Each row is followed by its class number.
[-242  275  -48  361 -295 -778  129  279   59  106  143  354 -337 -183
  117 -811  136 -298  645 -197  172  228  195 -375   64 -208  -44  473
  321  -30 -334  367 -292  -11   94 -343 -434   71  -27  278   18] | 5
[  31   -7 -105  638  221 -174 -227  162   30  435 -155  153 -480 -184
 -147 -743  117   18 -324  569 -351    9  159  339   21    7 -178  223
  367 -516  129  -37 -475  -82 -475 -534  -46  316  -80  317  -15] | 2
[-251 -122   70 -291 -197 -418  338  -97   37  470 -147  179 -366  474
   12 -764  202   41  197  159 -225  214   23  103  391 -118 -261  -95
  366 -115  -65  -44 -165 -256   13 -182 -205 -210  -41  104 -374] | 4
[  55 -136 -119  899  205 -708   42  108  -68  387   86   16 -401  -42
 -224 -816  188   45 -210  450 -408  -15   71  278 -113  -25 -340  413
  571 -324   43  104 -565 -132  151 -479 -237  318 -222  149  -52] | 6
[ -73   65 -125 -141 -110 -401  305   74   18  287 -150  107 -559  204
  -59 -818  296 -106  182  287 -154  121   91   77  552  -43   13   92
  306  -76 -245  307 -182 -235  -65 -223 -358 -201 -192  322 -387] | 4
[  26  -15  -71  686  183 -341 -128  179  -39  386  -67  170 -415 -164
 -135 -774  229   53 -176  569 -363   64  227  298  -39   37 -133  236
  357 -397   50  -10 -455  -66 -243 -494 -156  243 -121  217  -39] | 1
[-116  210 -172  362   -3 -256  105  192 -116   88  304  255  -47 -333
  176 -283   44 -270  669 -142  264   91  305 -218  112 -149  201  390
   71 -108 -206  149 -225   36 -299 -262 -142  158 -125   45  262] | 6
[  25 -160  -89  857  152 -686   81  152  -63  409  115   17 -438  -48
 -178 -774  209    8 -144  409 -460   44  100  206 -147    2 -289  329
  682 -324   24   19 -672 -130  208 -554 -239  280 -196  150  -40] | 2
[-223  218 -120  404 -131 -804  151  230   -7   98  195  309 -232 -190
   91 -790  212 -237  595 -179  185  117  123 -309   60 -124   -3  443
  267 -104 -328  312 -294   -2  144 -344 -270  102   -1  304  163] | 5
[-138  272  -37  372  -46 -321   18  257  -56   49  282  299 -114 -284
  223 -412   58 -240  722 -206  286   92  295 -354  121 -112  104  403
   88  -84 -211   73 -142   81 -198 -312 -152   91 -109  132  251] | 2
[-103  150  -81 -159 -409 -164  364  -67   63  556  -82  177 -412  384
  -12 -768  241   59  259  387 -193  241  175  259  396 -291 -214 -159
  160 -175 -117 -114 -295 -179 -248 -124 -221 -241 -142  133 -542] | 2
[ -62  257 -120 -181  -87 -416  201   71  -48  328 -148  105 -578  220
   43 -793  229 -164   96  348  -22  111   59   35  587 -118  -86  118
  242  -71 -241  321 -153 -341  -86 -140 -359  -81 -243  199 -461] | 7
[ -72  240  -77 -127 -469 -206  353   10   41  662  -30  242 -397  377
   70 -789  295  127  382  353 -176  211  257  163  508 -293 -191  -98
   81 -127 -157 -196 -313 -121 -287  -99 -124 -205 -145  184 -549] | 2
[ -72  126 -167  495   62 -223  -83  452   11 -120   38   70 -417 -188
   84 -587    9 -210  465  -47   95   32  158 -169  -34 -146  155  432
  235  -41  -47  234 -343  -49 -220 -347 -131   65  -99  131  320] | 7
[-224  217 -108  459  -86 -819  274  227   56   51  248  292 -277 -237
   96 -751  176 -275  674 -162  281   86  189 -247  -18 -252  -13  442
  292  -49 -369  367 -333   42  190 -378 -423   90  -30  339  124] | 5
[-105   92 -148 -215 -149 -470  291   15   16  338 -146  103 -515  210
  -64 -794  297 -137  125  261 -189  135   26   43  579  -73   37   53
  318 -106 -188  339 -229 -311  -71 -187 -327 -116 -192  284 -416] | 4
[-218 -112   56 -330 -281 -410  353  -75    9  520 -129  190 -285  466
  -11 -673  243   27  208  168 -329  317   -4   34  418  -59 -156 -126
  409 -137  -58  -84 -167 -221  -17 -168 -178 -182  -55  116 -359] | 0
[   3  -94  -91  703  155 -268  -69  123  -31  345  -94  160 -412 -214
 -126 -683  188   81 -284  613 -457   83  229  355 -126   40  -47  201
  357 -512  143   43 -472  -77 -377 -501 -117  251 -135  235   10] | 0
[-125  212  -60  347   -4 -332   55  195 -103   63  243  313  -47 -348
  147 -325  104 -328  676 -268  135  176  288 -332   20  -57  193  345
  177  -54 -203  219 -242  -13 -176 -359 -164  214  -93   14  223] | 3
[-152  158 -114  462  -92 -226 -114  440   97  -30   23  238 -372 -252
   46 -648  -14 -226  574  -87  128   98  224 -175  -57 -177   73  428
   98  -85 -111  183 -214   22 -334 -393 -210   42   -6  187  297] | 5
[  19 -146  -64  676  152 -391  -67  177  -35  434 -106  153 -441 -165
 -142 -789  244   46 -243  577 -445   71  183  290  -81   30 -119  204
  315 -410  121   21 -485  -45 -225 -513 -132  230  -84  214  -67] | 6
[-179  239   82  378  -24 -396  -36  244   22   92  213  292 -130 -227
  222 -359   83 -258  750 -206  255   75  337 -258    2 -140  129  344
  169  -38 -139  155 -188   16 -177 -316 -222  187  -93   77  167] | 4
[  32    8 -122  657  172 -344 -101  290  -70  408  -76  162 -443 -223
 -123 -789  195   37 -233  626 -372   64  182  246   16   58 -118  241
  309 -472   37   37 -444  -54 -325 -513 -140  280  -98  261    4] | 5
[ -91   83 -126  522   -1 -305  -14  416   17  -98   66  154 -388 -184
  112 -617   12 -202  518  -38  168   74  211 -146  -91 -172  106  458
  165  -57 -102  195 -270    6 -241 -347 -184   41  -65  159  305] | 7
[-127  198 -115  410   18 -406  177  233 -115   40  277  289  -64 -347
  227 -374   55 -278  648 -126  219  129  308 -264  -23 -110  199  356
  194 -125 -195  205 -271    8 -223 -347 -243  167 -131   21  287] | 2
[-139  147 -151  513  -44 -289  -14  406   46  -47  107  190 -372 -202
   98 -655   43 -193  575  -42  161  104  219 -159    0 -154  162  444
  130 -102 -100  134 -237    8 -320 -371 -166   41  -55  204  347] | 7
[ -78  138 -141 -122 -181 -460  284   37  -10  339 -114  114 -525  197
  -30 -801  312 -109  186  277 -152  170   61   19  605  -60   38   67
  199 -102 -220  263 -152 -242  -94 -168 -339 -193 -225  293 -401] | 0
[  25 -127 -100  854  193 -622   55   90  -38  398   48   59 -417  -64
 -179 -775  163   19 -229  407 -391   50  115  240 -135   -3 -318  336
  627 -364   58   31 -559 -133   71 -565 -202  294 -177  178   -8] | 6
[ -87  156 -128 -129  -96 -460  257   67   47  322 -138  119 -579  182
  -52 -849  265 -132  156  286  -90   82   54   56  560 -130  -33   76
  269  -89 -230  359 -232 -250  -67 -241 -377 -108 -207  297 -437] | 4
[  61  -78  -28  800  105 -586  152  -19  -86  424   48  146 -400    8
 -210 -754  339  101 -285  565 -378  106   23  313 -143   93 -312  274
  375 -475  -31  -28 -513 -122  258 -486 -108  233 -228  231 -134] | 6
[-126  221 -135  353 -103 -397  282  156  -95   63  321  287  -98 -263
  169 -431   79 -305  679 -133  180  200  238 -255   37 -157   97  360
  254 -131 -273  153 -276   51 -136 -332 -235   53 -128  106  170] | 3
[ -82  279  -44  408  -57 -340  100  283  -34   84  279  280 -176 -283
  237 -389  120 -271  712 -137  219  115  326 -281   59 -144  158  372
  210  -67 -211  159 -262    9 -113 -336 -246  132 -169  100  170] | 4
[-113  212 -121  466  -41 -238  -73  367   85 -128   89  165 -352 -139
   24 -648   30 -252  536  -85  111  143  114 -195   47 -142  129  503
  207  -72  -45  137 -173   14 -281 -348 -163   20  -86  264  309] | 0
[-135  196  -79  379 -101 -198  -77  391   75  -71   94  216 -321 -203
   53 -595   37 -209  642  -57  165   99  175 -227  -36 -107  118  492
   62   -8 -134  112 -128   54 -265 -328 -131  -13  -34  266  325] | 5
[-197  168  -32  307 -108 -398   92  268   14  128  253  313 -138 -232
   57 -491  103 -278  786 -228  145  161  228 -320   87 -116   32  412
  106  -10 -191   99 -140   60  -97 -338 -240  106  -37  129  196] | 1
[ -77  131 -144 -176 -167 -464  281  115  -62  418 -133  146 -493  141
   48 -755  290 -113  171  275 -161  150  114  -22  601  -73   12   15
  247  -98 -267  321 -218 -259 -111 -183 -361 -114 -186  239 -428] | 5
[ -17   88 -122 -116 -298 -181  444 -160  -42  571   12  148 -286  434
 -101 -668  333   68  285  396 -167  232  104  310  458 -175 -187 -100
   13 -202 -162 -199 -267 -137 -228  -42  -39 -212 -160  140 -516] | 6
[-141  313  -62  410  -56 -668  225  201    0   80  231  354 -268 -252
   66 -727  224 -334  713 -165  243  181  185 -322   28 -157    2  477
  303   18 -403  327 -387    2  154 -438 -349  137 -106  291   58] | 6
[ -50  136 -124 -169 -363 -190  443  -21  -40  548  -12  128 -371  364
   62 -693  291   68  225  436 -151  230  187  243  461 -213 -140 -154
   47 -167 -198 -126 -306 -180 -191  -53 -146 -255 -145  173 -480] | 0
[  56    5 -121  741  175 -339 -141  180  -69  354 -121  114 -434 -243
 -162 -710  199   62 -326  610 -368   22  175  324  -61   43 -102  218
  253 -491  131   21 -439  -41 -327 -501  -90  294 -116  238   20] | 3
[   7 -117  -85  831  147 -585   59   81  -17  405   95   61 -464  -95
 -260 -829  204  -20 -133  386 -495   67   68  224 -107  -28 -343  413
  676 -314   36   81 -618 -153  183 -575 -282  293 -225  196  -87] | 6
[-123  113 -166  341 -119 -421  215  277  -71  115  255  269 -107 -293
   68 -438  119 -262  671 -173  115  174  255 -290   98  -94  163  338
  175 -134 -226  152 -251   18 -123 -358 -233   77  -91   96  250] | 5
[-172  234 -101  210 -178 -387  129  137  -51  141  251  318  -36 -309
  101 -408   88 -307  708 -225  134  190  232 -323  109 -117  131  374
  209  -69 -210  148 -195  -19 -157 -262 -250  107  -84   82  150] | 2
[  49  -95 -140  728  159 -349 -102  219  -38  360  -71   82 -394 -248
 -135 -654  189   74 -276  511 -430   31  216  285  -32   34  -19  169
  349 -498  153   17 -464  -58 -275 -494 -150  278 -124  196   82] | 0
[-159  250  -72  375 -125 -265  116  232  -25   63  252  296 -161 -313
  114 -406   50 -260  745 -239  161  222  303 -327   48 -113   94  335
  147  -89 -168   80 -162   35 -153 -386 -271   45 -121   17  257] | 0
[-159  209  -91  509 -123 -884  202  212  -36  111  268  236 -275 -188
   79 -754  281 -285  660 -237  208   93  104 -295   62 -151   27  471
  316  -12 -365  360 -380  -16  349 -371 -355  124  -96  273   48] | 3
[  50 -101  -88  774  175 -398  -50  200  -85  367  -23  110 -409 -188
 -104 -769  243   57 -221  552 -480   69  182  278 -117   53 -116  215
  414 -457   81   31 -554  -59 -117 -490 -157  253 -132  182    4] | 2
[ -82  140 -160 -186 -176 -423  287   57   -2  417 -121  124 -501  159
  -46 -793  292 -126  176  265 -144  115   55   42  633  -66  -44   35
  192 -143 -222  190 -184 -263  -93 -211 -353 -137 -188  271 -350] | 2
[  22 -220  -56  831  164 -658   24   35    9  386   51   10 -458   36
 -255 -737  196    8 -259  454 -450   15   61  321 -182  -17 -345  352
  659 -365   95   44 -594 -194  171 -543 -226  320 -231  205  -53] | 1
[-165  256  -34  289  -90 -319   74  233   16   63  314  329 -100 -283
   82 -424   79 -330  797 -268  201  171  221 -370  121  -93   76  462
  187  -48 -216   63 -137   33 -151 -350 -215  129  -87  130  237] | 7
[-132  310  -90  370  -29 -326   86  238  -90   39  296  294 -105 -313
  158 -345   55 -318  704 -226  251  160  256 -358  134 -101  102  381
   96  -92 -216   98 -170   61 -188 -336 -171  118 -117   42  234] | 3
[   0  102 -110   -3 -300 -266  404   57  -56  530  -70  157 -429  391
   50 -743  291  118  239  505 -103  212  277  305  362 -245 -113 -178
   68 -187 -146  -72 -373 -154 -365 -160 -188 -162 -192   28 -517] | 7
[-195  364  -81  385 -156 -702  142  178    3   95  186  333 -257 -227
  123 -734  177 -259  658 -155  322  139  193 -287   91 -166  -54  474
  195  -30 -359  267 -220   -4   54 -316 -324   76  -56  320  108] | 3
[ -23  248 -168 -105 -334 -245  430  -81  -65  580   39  152 -295  386
   19 -708  255   57  267  421  -88  178  152  256  523 -254 -166  -50
   80 -203 -180 -158 -301 -144 -277  -51 -108 -156 -196  140 -486] | 2
[  55 -105 -131  737  154 -355  -17  218  -75  368  -22   88 -438 -162
 -134 -713  230   42 -199  556 -507  102  183  307  -71   -2  -36  203
  429 -422  130   25 -563  -93 -222 -483 -163  268 -159  125  -35] | 3
[ -45 -160  -76  773  120 -596   29   49    8  430   67   79 -469  -40
 -206 -833  178   -2 -222  412 -455   64   93  254 -107  -17 -315  370
  678 -392   48   85 -547 -188   90 -576 -243  290 -179  250  -62] | 5
[-133  110 -100  502    9 -198  -48  406   96 -141   67  151 -438 -205
   23 -676   42 -238  536 -140  120   83  164 -171  -86 -166   60  432
  133    0  -90  229 -265    6 -111 -445 -196   26  -20  219  314] | 4
[-137  137  -65  425  -54 -245 -154  438   80  -88   18  170 -407 -130
   53 -683   27 -247  556  -86   92  107  171 -192  -18 -170  133  454
  192  -13  -84  213 -171  -40 -193 -344 -207   32  -54  199  242] | 2
[  46   30 -155  665  149 -328  -76  152  -75  412  -79  137 -462 -208
 -141 -803  200   26 -272  641 -396   76  159  312   13    2 -116  243
  398 -472   54   49 -519  -95 -337 -483 -154  268 -148  278  -94] | 2
[  25  -36  -48  726  236 -273 -110  140  -28  392  -77  139 -456 -180
 -115 -736  252   68 -247  491 -370   13  190  285   -1   49 -158  224
  330 -424  111  -10 -457  -80 -161 -563 -106  256 -145  253   -6] | 6
[ -92   84 -104 -205 -394 -171  423 -136   -4  546  -40  156 -326  436
  -69 -714  329   95  273  437 -236  266  155  325  437 -222 -145 -151
    5 -182 -113 -127 -243 -192 -257   -5 -132 -258 -148  130 -525] | 0
[-264  -83   76 -292 -255 -344  345  -75   71  465 -105  161 -348  521
  -63 -715  231   37  243  176 -254  275   12  111  439  -76 -270  -84
  288 -107  -60 -167 -100 -272   71 -132 -230 -287  -64   80 -346] | 5
[-198  197 -102  390 -179 -802  259  226  -61   43  262  317 -195 -216
   36 -733  234 -258  774 -226  233  186  159 -350   33 -117   14  467
  165   31 -400  290 -301   72  138 -320 -289   46   -7  257   97] | 3
[ -49  104 -139 -120 -175 -426  175   87  -20  354 -174  102 -564  238
    0 -854  295 -125  115  282 -150  119   51   45  579  -97    9   72
  298 -117 -236  310 -258 -258  -86 -210 -308 -127 -207  305 -423] | 2
[ -69  146 -139  -45 -352 -261  441   17  -25  597  -53  175 -406  333
   33 -750  318  113  249  440 -172  262  273  272  436 -226  -84 -191
   30 -163 -137  -72 -313 -163 -289 -131 -225 -200 -144   75 -504] | 0
[-198  203 -107  434 -190 -768  208  304   50   87  206  270 -321 -242
   47 -725  226 -259  744 -172  214  101  221 -241   55 -218   63  430
  252  -31 -332  309 -316  -33  166 -368 -440   72  -88  273  118] | 3
[ -86  144 -137 -190  -91 -403  283   17  -22  281 -152  127 -514  190
  -38 -791  273 -121  122  358 -152  119   29   58  507  -64  -26  109
  251  -63 -260  386 -183 -253  -86 -149 -317 -138 -208  328 -439] | 1
[ -58  119  -74 -100 -306 -183  398  -46  -13  539  -32  187 -351  392
  -38 -768  296   73  304  407 -216  281  220  279  394 -208 -162 -104
  104 -135 -146 -136 -284 -156 -280 -114 -161 -203 -133  116 -509] | 0
[-151  204  -81  542   12 -311 -194  441   99 -171   88  162 -379 -170
  101 -656   23 -206  603 -148  137   92  229 -235   40 -146  211  473
  191  -45  -40  167 -130   24 -286 -349 -202   44  -74  200  386] | 0
[-193  204 -110  404  -99 -197  -81  313   84  -34   55  222 -357 -193
   54 -647   -3 -240  536 -168   18  190  144 -227   56 -178   52  435
  213 -105  -47  103 -148   12 -286 -343 -159   20    2  251  280] | 0
[-141  172 -136  436  -38 -251 -125  350   23  -18   32  177 -316 -285
   79 -532   15 -257  446 -143  105   59  160 -204  -40 -178  119  393
  126  -63  -78  297 -292  -51 -214 -369 -142  151  -38  181  263] | 0
[  20  -65  -44  838  129 -664    7   58  -41  422   75   75 -457  -36
 -182 -852  211    4 -209  477 -420   54   57  235 -107    5 -350  392
  627 -370   33   47 -563 -127  147 -546 -247  282 -233  199 -105] | 6
[  86  -43  -63  719   20 -431  108  -43 -104  423   89  130 -403  -64
 -238 -709  374   49 -346  522 -424  130  -10  238  -32  164 -237  286
  297 -507  -32 -101 -443 -101  271 -511  -26  205 -208  298 -100] | 7
[-242  313  -65  393 -121 -713  135  210   74   58  181  303 -271 -240
   87 -700  136 -289  635 -172  298   89  158 -278   72 -181  -19  456
  216  -75 -273  275 -255   35   16 -381 -327  117  -18  352  167] | 4
[-154  113 -168  445  -32 -181  -49  364   73  -89   35  192 -368 -223
  -16 -626   -2 -243  509  -50   73  107  149 -151  -84 -143   88  487
  173  -86  -45  207 -276   17 -346 -398 -111   62  -20  255  328] | 1
[ -61  110 -105 -271 -327 -183  333   45  -19  542  -67  151 -376  437
   15 -739  245   35  307  468 -125  220  210  249  500 -228 -158 -115
  108  -75 -237  -95 -252 -234 -308  -20 -182 -252 -145  131 -551] | 1
